Here is a tiny trained network, its code and every weight. The questions are about switching its units off for an input and a class, where a switched-off unit gives its printed mean instead of its output.

import numpy as np


def w(rows, s, z=0):
    codes = np.array(rows[::2]) - 128.0
    scale = np.full(codes.shape[1], s)
    scale[-1] = z or s
    return codes * scale


def norm(h):
    return h / np.sqrt((h * h).mean(-1, keepdims=True) + 1e-5)


def f(y):
    return y / 2 * (1 + np.tanh(0.7978845608 * (y + 0.044715 * y**3)))


def log_softmax(a):
    a = a - a.max(-1, keepdims=True)
    return a - np.log(np.exp(a).sum(-1, keepdims=True))


def net(x, mask):
    res = np.array(x, float).reshape(1, 4) / 4 @ E
    u = 0
    for l in range(2):
        y = f(norm(res) @ A[l][:, :-1].T + A[l][:, -1])
        res = res + np.where(mask[u : u + 6], y, B[l][:, -1]) @ B[l][:, :-1]
        u += 6
    return log_softmax(norm(res)[-1] @ U[:, :-1].T + U[:, -1])


A, B = {}, {}
E = w([
[85,193,111,133,121,12,64],'x0',
[48,68,179,162,195,148,154],'x1',
[125,182,196,255,175,171,174],'x2',
[91,120,228,93,130,23,202],'x3',
],0.0048)
A[0] = w([
[158,95,107,167,113,255,140,2],'L0N1',
[167,198,83,213,106,156,111,220],'L0N2',
[210,92,148,34,83,132,190,121],'L0N3',
[162,106,45,98,172,144,73,74],'L0N4',
[166,178,96,86,39,49,123,106],'L0N5',
[113,123,149,77,101,57,163,28],'L0N6',
],0.0086,0.0062)
B[0] = w([
[150,128,140,131,187,12,82,190],'L0N1',
[75,142,125,164,40,144,192,254],'L0N2',
[188,178,114,80,146,212,120,207],'L0N3',
[110,89,125,105,82,173,171,173],'L0N4',
[154,107,123,163,200,114,122,231],'L0N5',
[64,177,194,98,143,140,73,156],'L0N6',
],0.011,0.0062)
A[1] = w([
[94,68,39,154,100,54,100,44],'L1N1',
[126,140,207,249,113,131,161,59],'L1N2',
[73,46,160,127,127,146,211,32],'L1N3',
[105,129,67,240,138,128,139,180],'L1N4',
[78,159,184,3,158,82,52,1],'L1N5',
[184,188,81,96,46,223,127,128],'L1N6',
],0.0072,0.0031)
B[1] = w([
[108,43,154,102,163,116,153,162],'L1N1',
[149,171,2,161,58,51,106,252],'L1N2',
[175,100,99,65,176,125,84,160],'L1N3',
[126,148,137,149,164,43,161,254],'L1N4',
[45,163,137,182,144,185,100,203],'L1N5',
[94,72,123,176,83,143,150,245],'L1N6',
],0.008,0.0045)
U = w([
[133,18,102,114,167,45,126,102],'0',
[219,119,143,60,190,196,100,134],'1',
[158,192,84,208,110,9,156,151],'2',
[135,84,84,125,1,211,184,195],'3',
[184,125,161,120,63,107,84,4],'4',
[29,182,191,129,160,142,52,144],'5',
[155,123,160,104,72,101,91,2],'6',
],0.015,0.0094)

Each question gives the input, the list of numbers given to net, and the class t.
The units are the neurons (one row each of A and B). Each row of codes is followed by its name. A weight is (code - 128) times the scale printed after its matrix; where a second scale follows, it is the last column's (A, B and U).
mask holds one flag per neuron, layer by layer. A switched-off neuron (its flag False) gives its mean, the last column of its row in B, instead of its output. The means were averaged over made-up inputs and are rounded, as every weight is.
A unit's drop is (log p(t) with every unit on - log p(t) with that unit switched off) / (log p(t) with every unit on - log p(t) with every unit switched off).
The circuit of an input: a set's keep is (log p(t) with only the set's units on - log p(t) with every unit switched off) / (log p(t) with every unit on - log p(t) with every unit switched off). Starting from all 12 units, units are removed one at a time, each time the one whose removal leaves the highest keep (on an exact tie, the one counted first), for as long as the keep stays at least 0.8.
units of the circuit, in order: the units of the circuit, biggest drop first
most important unit: the unit with the biggest drop
top k neurons: the k neurons with the biggest drops, biggest first
k most important neurons of layer l: the k neurons of layer l with the biggest drops, biggest first
input [7,-8,0,8], class 5: units of the circuit, in order -> (L0N6 L1N5)
input [4,-4,-7,-4], class 3: most important unit -> L0N4
input [1,2,-7,1], class 5: top 2 neurons -> (L0N6 L1N5)
input [7,4,-6,-6], class 0: top 3 neurons -> (L0N3 L1N1 L0N2)
input [4,-7,-4,-6], class 3: top 2 neurons -> (L0N4 L0N1)
input [8,0,-5,-6], class 0: top 2 neurons -> (L0N3 L0N5)
input [-2,5,0,2], class 0: 2 most important neurons of layer 0 -> (L0N3 L0N2)
input [0,-7,-1,0], class 3: 2 most important neurons of layer 0 -> (L0N3 L0N1)
input [7,6,4,-8], class 3: 2 most important neurons of layer 0 -> (L0N2 L0N1)
input [-8,-6,-1,4], class 1: top 2 neurons -> (L0N2 L0N3)
input [5,-3,2,-6], class 3: 3 most important neurons of layer 0 -> (L0N2 L0N1 L0N4)
input [6,-1,-4,-1], class 0: top 2 neurons -> (L0N5 L1N1)
input [-4,2,-1,8], class 5: top 2 neurons -> (L0N6 L0N2)
input [1,-4,-1,8], class 5: units of the circuit, in order -> (L0N6)
input [-5,6,-2,-5], class 0: top 2 neurons -> (L0N1 L0N3)
input [1,-4,-6,-2], class 3: top 3 neurons -> (L0N4 L0N1 L1N6)
input [2,-2,-3,-4], class 3: 2 most important neurons of layer 0 -> (L0N4 L0N1)
input [-4,6,3,0], class 2: 2 most important neurons of layer 1 -> (L1N2 L1N1)
input [-6,6,2,6], class 1: top 3 neurons -> (L0N2 L1N3 L0N1)
input [7,-6,5,-8], class 3: most important unit -> L0N2
input [-4,2,-1,-8], class 0: top 2 neurons -> (L0N1 L1N1)
input [2,-7,-2,4], class 1: top 2 neurons -> (L0N5 L0N3)
input [-5,6,-5,2], class 1: top 2 neurons -> (L0N2 L1N2)
input [2,0,-8,1], class 1: top 3 neurons -> (L0N2 L0N5 L0N3)
input [-8,6,-8,-4], class 1: 2 most important neurons of layer 0 -> (L0N2 L0N1)
input [-6,-5,-8,0], class 1: top 4 neurons -> (L0N2 L0N3 L0N5 L1N2)
input [8,4,-3,-8], class 3: 2 most important neurons of layer 0 -> (L0N4 L0N1)
input [-3,3,-6,3], class 1: units of the circuit, in order -> (L0N3)
input [-3,-1,-7,2], class 1: 2 most important neurons of layer 0 -> (L0N2 L0N5)
